Below are the code and all the weights of a small trained network. Each question names an input and a class and asks about switching units off, where a switched-off unit gives its printed mean instead of its output.

import numpy as np


def w(rows, s, z=0):
    codes = np.array(rows[::2]) - 128.0
    scale = np.full(codes.shape[1], s)
    scale[-1] = z or s
    return codes * scale


def norm(h):
    return h / np.sqrt((h * h).mean(-1, keepdims=True) + 1e-5)


def f(y):
    return y / 2 * (1 + np.tanh(0.7978845608 * (y + 0.044715 * y**3)))


def log_softmax(a):
    a = a - a.max(-1, keepdims=True)
    return a - np.log(np.exp(a).sum(-1, keepdims=True))


def net(x, mask):
    res = np.array(x, float).reshape(1, 3) / 4 @ E
    u = 0
    for l in range(4):
        y = f(norm(res) @ A[l][:, :-1].T + A[l][:, -1])
        res = res + np.where(mask[u : u + 4], y, B[l][:, -1]) @ B[l][:, :-1]
        u += 4
    return log_softmax(norm(res)[-1] @ U[:, :-1].T + U[:, -1])


A, B = {}, {}
E = w([
[137,244,111,107,97],'x0',
[191,128,75,255,130],'x1',
[136,159,246,207,70],'x2',
],0.0035)
A[0] = w([
[155,30,139,131,99,5],'0.n0',
[144,123,214,158,3,123],'0.n1',
[127,147,191,113,128,18],'0.n2',
[136,25,148,131,182,198],'0.n3',
],0.0044,0.0026)
B[0] = w([
[205,207,240,78,228,103],'0.n0',
[147,75,1,60,60,254],'0.n1',
[123,106,129,102,123,100],'0.n2',
[162,226,116,106,115,242],'0.n3',
],0.0039,0.002)
A[1] = w([
[118,115,119,99,95,192],'1.n0',
[122,139,147,67,117,49],'1.n1',
[151,2,179,141,192,58],'1.n2',
[183,150,92,173,105,254],'1.n3',
],0.0065,0.00093)
B[1] = w([
[111,144,99,150,157,181],'1.n0',
[109,141,110,175,167,180],'1.n1',
[193,254,152,90,128,196],'1.n2',
[84,140,127,104,164,253],'1.n3',
],0.0073,0.0023)
A[2] = w([
[70,104,197,32,88,117],'2.n0',
[141,28,183,107,158,3],'2.n1',
[209,135,74,226,143,114],'2.n2',
[136,111,234,174,2,144],'2.n3',
],0.0054,0.0047)
B[2] = w([
[71,158,124,194,178,196],'2.n0',
[194,153,153,175,230,81],'2.n1',
[68,125,158,156,132,183],'2.n2',
[166,98,2,117,159,253],'2.n3',
],0.0088,0.0029)
A[3] = w([
[115,113,129,244,143,120],'3.n0',
[169,3,183,139,156,2],'3.n1',
[80,204,85,119,60,198],'3.n2',
[188,202,77,192,114,193],'3.n3',
],0.005,0.0034)
B[3] = w([
[73,157,142,91,153,146],'3.n0',
[116,126,148,6,233,92],'3.n1',
[165,127,160,143,131,255],'3.n2',
[114,126,146,45,169,215],'3.n3',
],0.011,0.0039)
U = w([
[132,82,17,92,132,198],'0',
[8,160,154,148,177,164],'1',
[187,194,164,79,151,208],'2',
[171,116,137,200,58,130],'3',
[135,64,162,134,130,2],'4',
[132,48,180,122,136,13],'5',
[122,60,169,128,130,35],'6',
],0.015,0.006)

Each question gives the input, the list of numbers given to net, and the class t.
The units are the neurons (one row each of A and B). Each row of codes is followed by its name. A weight is (code - 128) times the scale printed after its matrix; where a second scale follows, it is the last column's (A, B and U).
mask holds one flag per neuron, layer by layer. A switched-off neuron (its flag False) gives its mean, the last column of its row in B, instead of its output. The means were averaged over made-up inputs and are rounded, as every weight is.
A unit's drop is (log p(t) with every unit on - log p(t) with that unit switched off) / (log p(t) with every unit on - log p(t) with every unit switched off).
The circuit of an input: a set's keep is (log p(t) with only the set's units on - log p(t) with every unit switched off) / (log p(t) with every unit on - log p(t) with every unit switched off). Starting from the 12 units with the biggest drops (on a tie, the unit counted first), units are removed one at a time, each time the one whose removal leaves the highest keep (on an exact tie, the one counted first), for as long as the keep stays at least 0.8.
circuit, biggest first: the units of the circuit, biggest drop first
unit that matters most: the unit with the biggest drop
k most important neurons: the k neurons with the biggest drops, biggest first
k most important neurons of layer l: the k neurons of layer l with the biggest drops, biggest first
input [4,6,7], class 0: 2 most important neurons	[2.n3 1.n1]
input [4,5,2], class 1: circuit, biggest first	[2.n2 3.n0]
input [-2,-3,-3], class 3: 3 most important neurons of layer 3	[3.n3 3.n0 3.n1]
input [-8,0,-6], class 2: circuit, biggest first	[1.n2 0.n1]
input [8,-8,-4], class 1: most important neuron of layer 0	[0.n3]
input [8,-2,8], class 0: circuit, biggest first	[2.n3 1.n2 0.n3]
input [3,3,4], class 0: circuit, biggest first	[1.n2 2.n3]
input [4,4,3], class 1: 3 most important neurons	[1.n3 2.n2 1.n2]
input [-1,-7,-5], class 1: circuit, biggest first	[2.n3 2.n0]
input [0,-1,0], class 3: circuit, biggest first	[3.n3 2.n3 1.n2]
input [6,6,0], class 1: 3 most important neurons	[2.n2 1.n2 0.n3]
input [1,3,-1], class 3: circuit, biggest first	[2.n0 2.n3 1.n2]
input [4,-8,8], class 0: circuit, biggest first	[2.n3 1.n3 1.n2]
input [3,6,1], class 1: unit that matters most	3.n0
input [2,0,0], class 3: circuit, biggest first	[2.n3 1.n2 3.n3 2.n0]
input [3,-1,-1], class 3: 2 most important neurons	[2.n3 2.n0]
input [2,8,-4], class 1: 2 most important neurons	[2.n3 2.n2]
input [-7,8,-5], class 1: 2 most important neurons	[2.n2 2.n3]
input [4,1,-1], class 2: 2 most important neurons	[2.n3 2.n2]
input [3,1,1], class 3: 4 most important neurons	[2.n3 1.n2 0.n3 3.n3]
input [-3,-6,0], class 1: circuit, biggest first	[2.n0]
input [-8,-6,-4], class 2: circuit, biggest first	[1.n2 0.n1]
input [-5,-6,-3], class 1: 2 most important neurons	[2.n3 2.n0]
